Each row has a name. Each question is about the rows just above it.

Columns, left to right: Y C A T H P G V R E
[146  97 108 107 116 150 156 112 132  97] = zavu
[148  69 148 139 138  72 119 134 127 103] = milov
[171 141 143 137 136  37 126  88 130  88] = fimap
[138 136] is in which column, read top down? -> H
Which column holds this, read top down? [119 126] -> G

Columns, left to right: M W S F
[ 48 148 136  88] = zun
[ 48  87 165  88] = zavu
[ 48 148 165  88] = dagu
[ 48  87 165  88] is in which row? -> zavu
Count the entries of [ 48  87 165]: -> 3

Columns, left to right: B D N K Q L U J X Z
[142 197 150 200 196 199 136 125 163 116] : Sif
[154 127 129 133 135 134 168 136 129 161] : ruvo
[147 136 181 126 120 127 154  78 174 164] : nep
[140 215 197 173 166 170  86 120 213 113] : zavu
[140 188 197 164 156 163 118  86 202 131] : Papo
[136 171 182 162 158 162 134  93 180 133] : dagu
Which column holds this, read top down? [136  78 120  86] -> J
Number of entries in [154 127 129 133 135 134 168 136]: -> 8
Count the entries of [147 136 181 126 120 127 154  78 174]: -> 9
Which column holds this, read top down? [129 181 197] -> N
How many entries does [140 188 197 164 156 163 118  86] have? -> 8

Columns, left to right: vegi loruz Kov Geb tuni Zud vizu Bogoz
[180 211 202 156 102  79 111 124] = Papo
[192 146 111 222 183 164  75  77] = Gepil
[200 166 173 175 120 143 138 100] = lerop
[180 211 202 156 102  79 154 123] = dagu
[119 152  98 172 195 139  85 123] = zun
[118 127 144 121 149 153 174 180] = Sif
[138 154 145 124 133 155 127 115] = nep
Number of entries in [180]: -> 1
[166 211] is in which column, read top down? -> loruz
How many entries does [200 166 173 175 120 143 138 100] have? -> 8
Which column holds [ 75 138 154  85] top down? -> vizu
Which column holds this, read top down? [146 166 211 152] -> loruz

Columns, left to right: bedul Godo bivu Disi sifar zevog Lanon seko Fiz zanu
[102 125 126 170  57  53 143 113 115 169] = Led
[108 128 121 167  58  59 143 133 148 196] = dagu
[ 84 116 140 135 111  40 148 113 115 171] = zavu
[ 98 122 129 170  59  47 145 123 147 196] = fimap
[ 85 112 137 147  99  39 142 121 124 184] = Gepil
[109 127 120 165  63  61 148 129 147 193] = Papo
[102 125 126 170  57  53 154 109 116 169] = Sif
[107 128 122 166  59  57 145 131 146 194] = nep
[ 86 109 137 144 107  42 148 112 124 181] = zun
[102 125 126 170  57  53 143 128 149 197] = milov
[ 89 111 135 142 110  45 151 113 123 178] = lerop
Count the entries of [102 125 126 170  57]: -> 5
[59 40 47 39] is in which column, read top down? -> zevog
Count the entries of [102 125 126 170  57  53 154]: -> 7
Count the entries of [ 89 111 135 142 110  45 151 113]: -> 8

Columns, left to right: kod Sifo tefe Nok zedas viki damo bilor nur
[136 174 126 137 134 107 101 181 151] : Papo
[156 190 126 109 124 114 126 167 124] : fimap
[136 143 149 159 124 129 108 154 106] : ruvo
[156  66  99 159 134 133 150  60 196] : Led
[165 190 126  95 124 118 138 154 115] : Sif
[156 190 126 116 134 110 120 167 133] : zavu
[165  66 111 159 134 145 169  60 178] : milov
[146 190 126 123 134 107 108 181 142] : dagu
[ 89 190 122 159 206 129 126 127 160] : Gepil
[ 79 174 130 152 197 129 120 127 178] : lerop
How many entries does [156 190 126 116 134 110 120 167 133] have? -> 9
Number of entries in [136]: -> 1
Number of entries in [156 190]: -> 2
Which column holds this, read top down? [136 156 136 156] -> kod
Number of entries in [165  66 111 159 134 145 169  60]: -> 8
Which column holds this, read top down? [116 159 123] -> Nok
[167 154  60 154 167] is in which column, read top down? -> bilor

Columns, left to right: nabub Zuso Fuvup nimi gelip bos mek liki
[153 104 130  90 131 128 122 114] = milov
[176 125  98 116 137 141 114  93] = nep
[144 140 143 142  94 126 147 121] = dagu
[150 117 142 113  94 165 133 135] = ruvo
[151 124 116 166  99 144 199  55] = Gepil
[138 132 142 165  99 158 192 117] = lerop
[133  83 140 160  54 120 154  87] = Papo
[126  75 173  77 100 152 174 181] = Led
[125 146 142 130 160 159 170 148] = Sif
[153 104 130  90 131 128 163  84] = zun
How many entries does [138 132] have? -> 2
Count the entries of [150 117 142 113  94]: -> 5

Columns, left to right: dosik zok Dasu Loza dobom nopa Tukir
[127 131 138 124 120 162 172] : nep
[163 197 232  64 150 225 150] : Led
[139  71 117 176 160  67 103] : lerop
[139  82  95 134 127 116  74] : Sif
[132 147 132  76 173 135  86] : ruvo
[114 107 144 116 126 181  97] : milov
Count the entries of [163]: -> 1
Which column holds [232 117  95 132 144] top down? -> Dasu

Columns, left to right: pedi nuto gibun giguf dup
[137  89  99  86 141] -> Sif
[134  78 128 162 110] -> Papo
[124 150 171 112  50] -> lerop
[156 143 113 175 108] -> fimap
[120  97 141 116 155] -> Gepil
Number of entries in [120  97 141 116 155]: -> 5
Which column holds [ 78 150] top down? -> nuto
Number of entries in [124 150 171]: -> 3

Columns, left to right: Gisi kas pupuz bufi kimil
[ 39 189  58 213 106] -> Led
[135 102 112 117 114] -> Gepil
[140 150 131 124 148] -> ruvo
[146 126  67  98 164] -> dagu
How many entries does [ 39 189  58] have? -> 3
[148 164] is in which column, read top down? -> kimil
Which column holds this, read top down? [117 124] -> bufi
Number of entries in [135]: -> 1
How many entries does [140 150 131 124 148] have? -> 5
[ 58 112] is in which column, read top down? -> pupuz

Columns, left to right: dupon Tusa Dufin lovos soziv niku
[120 154  41 100  98 137] = zavu
[100 137 107 146 142 142] = dagu
[118 112 126 166 156 138] = nep
[161  66 116 139  74 135] = fimap
[188 117 107 141  87 105] = Papo
[139 102 120 152 150 148] = Led
[118  92 126 133 162 155] = Gepil
[171  68 127 121 105 155] = lerop
[149  64 145 139 153 112] = Sif
[190  44 135 126  82 147] = ruvo
[103 132 104 117 126 169] = milov
Which column holds [118 171] top down? -> dupon
How many entries does [100 137 107 146] have? -> 4
Count the entries of [161  66 116 139]: -> 4
Count the entries of [120 154  41]: -> 3
[105 153  82 126] is in which column, read top down? -> soziv
Which column holds [105 148 155] top down? -> niku

Columns, left to right: rim nopus mor Mivi Lefav vuf nogib fuf tode kisip
[137 101 116 154 143 122 111  98 117 135] = zun
[137 101 116 154 143 131 111  98 117 102] = zavu
[137 101 116 154 143 122 111  98 117 102] = Gepil
Whose row is [137 101 116 154 143 131 111  98 117 102]? -> zavu
Which row holds [137 101 116 154 143 122 111  98 117 135]? -> zun

Columns, left to right: feka buni pon geri ris fiker lak dekap
[ 91 119  79  98  59 132  66  97]  Led
[181 134 122 130 152  95 139 128]  nep
[115 212 120 115 167 119 113 226]  Sif
[161 103  62  81  50 142  80 168]  lerop
[194 173 173  46  66 120  76 167]  Gepil
[ 99 204  58 110 159  84  63 203]  Papo
Number of entries in [194 173 173  46  66]: -> 5
How many entries does [194 173 173  46  66 120] have? -> 6
Count the entries of [115 212 120 115 167 119]: -> 6
Which column holds this, read top down? [167  50  66 159] -> ris

Columns, left to right: sir dabu Lirur zipo ripi
[130 188 137 110  92] = fimap
[145 127 146 101  83] = Papo
[145 127 146 101 172] = zun
[130 145] is in which column, read top down? -> sir
Number of entries in [130 188 137]: -> 3
Which column holds [145 145] top down? -> sir
Number of entries in [145 127 146]: -> 3

Columns, left to right: Seze Gipez Nav dirap tego zel Rek
[194 199 141  84  79 139 202]  Sif
[ 79  58  86 217  84 153 166]  nep
[95 79 83 90 93 36 91]  fimap
Which column holds this, read top down? [141  86] -> Nav
Which column holds [166  91] top down? -> Rek
Which column holds this, read top down? [58 79] -> Gipez
Which column holds [194  79] top down? -> Seze
[86 83] is in which column, read top down? -> Nav

Columns, left to right: Dosud vitur zukat Poti Fego
[ 64  97 216 109 118] : ruvo
[133 139 112 139  82] : Gepil
[ 80  98 101 173 143] : nep
Number of entries in [ 64  97 216 109]: -> 4
How many entries does [133 139 112] have? -> 3
[ 97 139] is in which column, read top down? -> vitur

